Here is a tiny trained network, its code and every weight. The questions are about switching its units off for an input and a class, where a switched-off unit gives its printed mean instead of its output.

import numpy as np


def w(rows, s, z=0):
    codes = np.array(rows[::2]) - 128.0
    scale = np.full(codes.shape[1], s)
    scale[-1] = z or s
    return codes * scale


def f(y):
    return y / 2 * (1 + np.tanh(0.7978845608 * (y + 0.044715 * y**3)))


def log_softmax(a):
    a = a - a.max(-1, keepdims=True)
    return a - np.log(np.exp(a).sum(-1, keepdims=True))


def net(x, mask):
    res = np.array(x, float).reshape(1, 5) / 4 @ E
    y = f(res @ A[0][:, :-1].T + A[0][:, -1])
    res = res + np.where(mask, y, B[0][:, -1]) @ B[0][:, :-1]
    return log_softmax(res[-1] @ U[:, :-1].T + U[:, -1])


A, B = {}, {}
E = w([
[221,61,216,120,87,200],'x0',
[130,35,125,81,253,114],'x1',
[31,108,108,35,91,223],'x2',
[98,184,241,42,137,61],'x3',
[133,130,125,122,126,124],'x4',
],0.0056)
A[0] = w([
[43,106,104,30,101,206,99],'n1',
[168,73,121,163,234,55,100],'n2',
[135,220,121,175,16,138,99],'n3',
[111,167,219,64,141,80,67],'n4',
[61,193,54,128,166,56,68],'n5',
[118,161,238,46,155,96,128],'n6',
[47,102,104,29,101,212,79],'n7',
[181,127,161,187,159,66,40],'n8',
[146,69,45,181,124,181,134],'n9',
[130,44,118,98,230,125,94],'n10',
[148,72,43,177,127,181,120],'n11',
[200,160,152,202,183,46,96],'n12',
[55,209,50,140,150,62,110],'n13',
[202,165,145,221,146,34,97],'n14',
[135,64,56,183,122,176,138],'n15',
[147,63,48,180,115,170,57],'n16',
[208,69,217,126,88,187,86],'n17',
[146,75,49,189,130,185,77],'n18',
[124,37,119,87,240,121,112],'n19',
[108,150,227,57,137,77,107],'n20',
[140,71,51,192,124,179,83],'n21',
[205,67,214,125,76,179,84],'n22',
[17,134,110,44,90,200,154],'n23',
[106,153,232,59,138,85,139],'n24',
[115,219,125,194,8,139,118],'n25',
[199,81,225,141,58,195,172],'n26',
[133,183,136,172,57,151,49],'n27',
[100,179,211,62,128,80,254],'n28',
[207,74,217,124,79,180,79],'n29',
[49,217,49,130,140,50,135],'n30',
[125,56,117,83,254,119,150],'n31',
],0.0059,0.005)
B[0] = w([
[181,143,196,232,132,222,180],'n1',
[117,95,201,155,70,181,180],'n2',
[80,49,225,44,18,84,174],'n3',
[30,218,94,220,111,105,150],'n4',
[23,49,88,140,225,181,164],'n5',
[94,196,57,210,62,70,188],'n6',
[166,151,220,240,140,240,173],'n7',
[10,202,229,176,186,226,135],'n8',
[115,192,80,198,69,69,176],'n9',
[53,126,213,71,12,88,175],'n10',
[107,197,91,195,75,75,169],'n11',
[154,134,197,216,159,232,182],'n12',
[61,25,79,118,210,139,188],'n13',
[159,104,221,213,142,238,189],'n14',
[129,180,93,180,77,87,173],'n15',
[39,224,123,201,104,104,142],'n16',
[14,64,56,131,227,131,162],'n17',
[51,219,99,198,81,81,152],'n18',
[85,91,220,57,8,77,195],'n19',
[82,199,73,218,82,76,171],'n20',
[56,214,91,188,73,81,153],'n21',
[19,69,65,130,219,137,159],'n22',
[193,90,174,202,134,187,208],'n23',
[104,186,59,218,71,76,186],'n24',
[111,35,221,38,15,64,190],'n25',
[103,55,62,122,172,103,201],'n26',
[3,136,216,35,90,128,127],'n27',
[180,121,63,207,78,86,255],'n28',
[8,66,63,117,227,139,157],'n29',
[88,22,84,130,189,143,208],'n30',
[119,67,185,78,21,76,216],'n31',
],0.0068,0.0051)
U = w([
[89,240,39,188,84,50,29],'0',
[82,71,227,32,35,72,71],'1',
[48,48,26,108,243,144,55],'2',
[184,158,231,207,161,237,58],'3',
[196,89,78,140,103,85,252],'4',
[254,203,78,34,181,97,167],'5',
[121,239,175,15,246,146,1],'6',
],0.0087,0.0079)

Each question gives the input, the list of numbers given to net, and the class t.
The units are the neurons (one row each of A and B). Each row of codes is followed by its name. A weight is (code - 128) times the scale printed after its matrix; where a second scale follows, it is the last column's (A, B and U).
mask holds one flag per neuron, in row order. A switched-off neuron (its flag False) gives its mean, the last column of its row in B, instead of its output. The means were averaged over made-up inputs and are rounded, as every weight is.
A unit's drop is (log p(t) with every unit on - log p(t) with that unit switched off) / (log p(t) with every unit on - log p(t) with every unit switched off).
The circuit of an input: a set's keep is (log p(t) with only the set's units on - log p(t) with every unit switched off) / (log p(t) with every unit on - log p(t) with every unit switched off). Starting from the 12 units with the biggest drops (on a tie, the unit counted first), units are removed one at a time, each time the one whose removal leaves the highest keep (on an exact tie, the one counted first), for as long as the keep stays at least 0.8.
circuit, biggest first: the units of the circuit, biggest drop first
unit that matters most: the unit with the biggest drop
k most important neurons: the k neurons with the biggest drops, biggest first
drop of u: that unit's drop, to one decimal
input [6,7,-4,-5,3], class 1: circuit, biggest first	(n19, n10)
input [1,-7,-7,4,0], class 1: unit that matters most	n25
input [4,-5,-8,-1,-3], class 3: 2 most important neurons	(n14, n12)
input [0,-1,-8,-6,4], class 3: circuit, biggest first	(n14, n12)
input [6,-7,-5,-6,-4], class 1: circuit, biggest first	(n25, n3)
input [4,-6,7,7,-4], class 0: 2 most important neurons	(n6, n24)
input [2,6,-7,5,-1], class 3: 4 most important neurons	(n12, n14, n8, n25)
input [5,6,-7,0,4], class 3: 4 most important neurons	(n12, n14, n25, n8)
input [5,7,5,-5,4], class 1: 2 most important neurons	(n19, n10)
input [-8,4,-5,7,-7], class 2: 3 most important neurons	(n5, n30, n13)
input [3,7,-8,-2,-7], class 3: 2 most important neurons	(n12, n14)
input [1,-5,-6,3,-6], class 3: 3 most important neurons	(n14, n12, n31)
input [6,-4,3,-7,-6], class 0: drop of n18	0.1
input [2,0,-4,7,5], class 0: drop of n8	0.0
input [-7,-5,-8,7,-6], class 3: circuit, biggest first	(n14)
input [-6,6,-5,-6,1], class 0: drop of n11	0.5
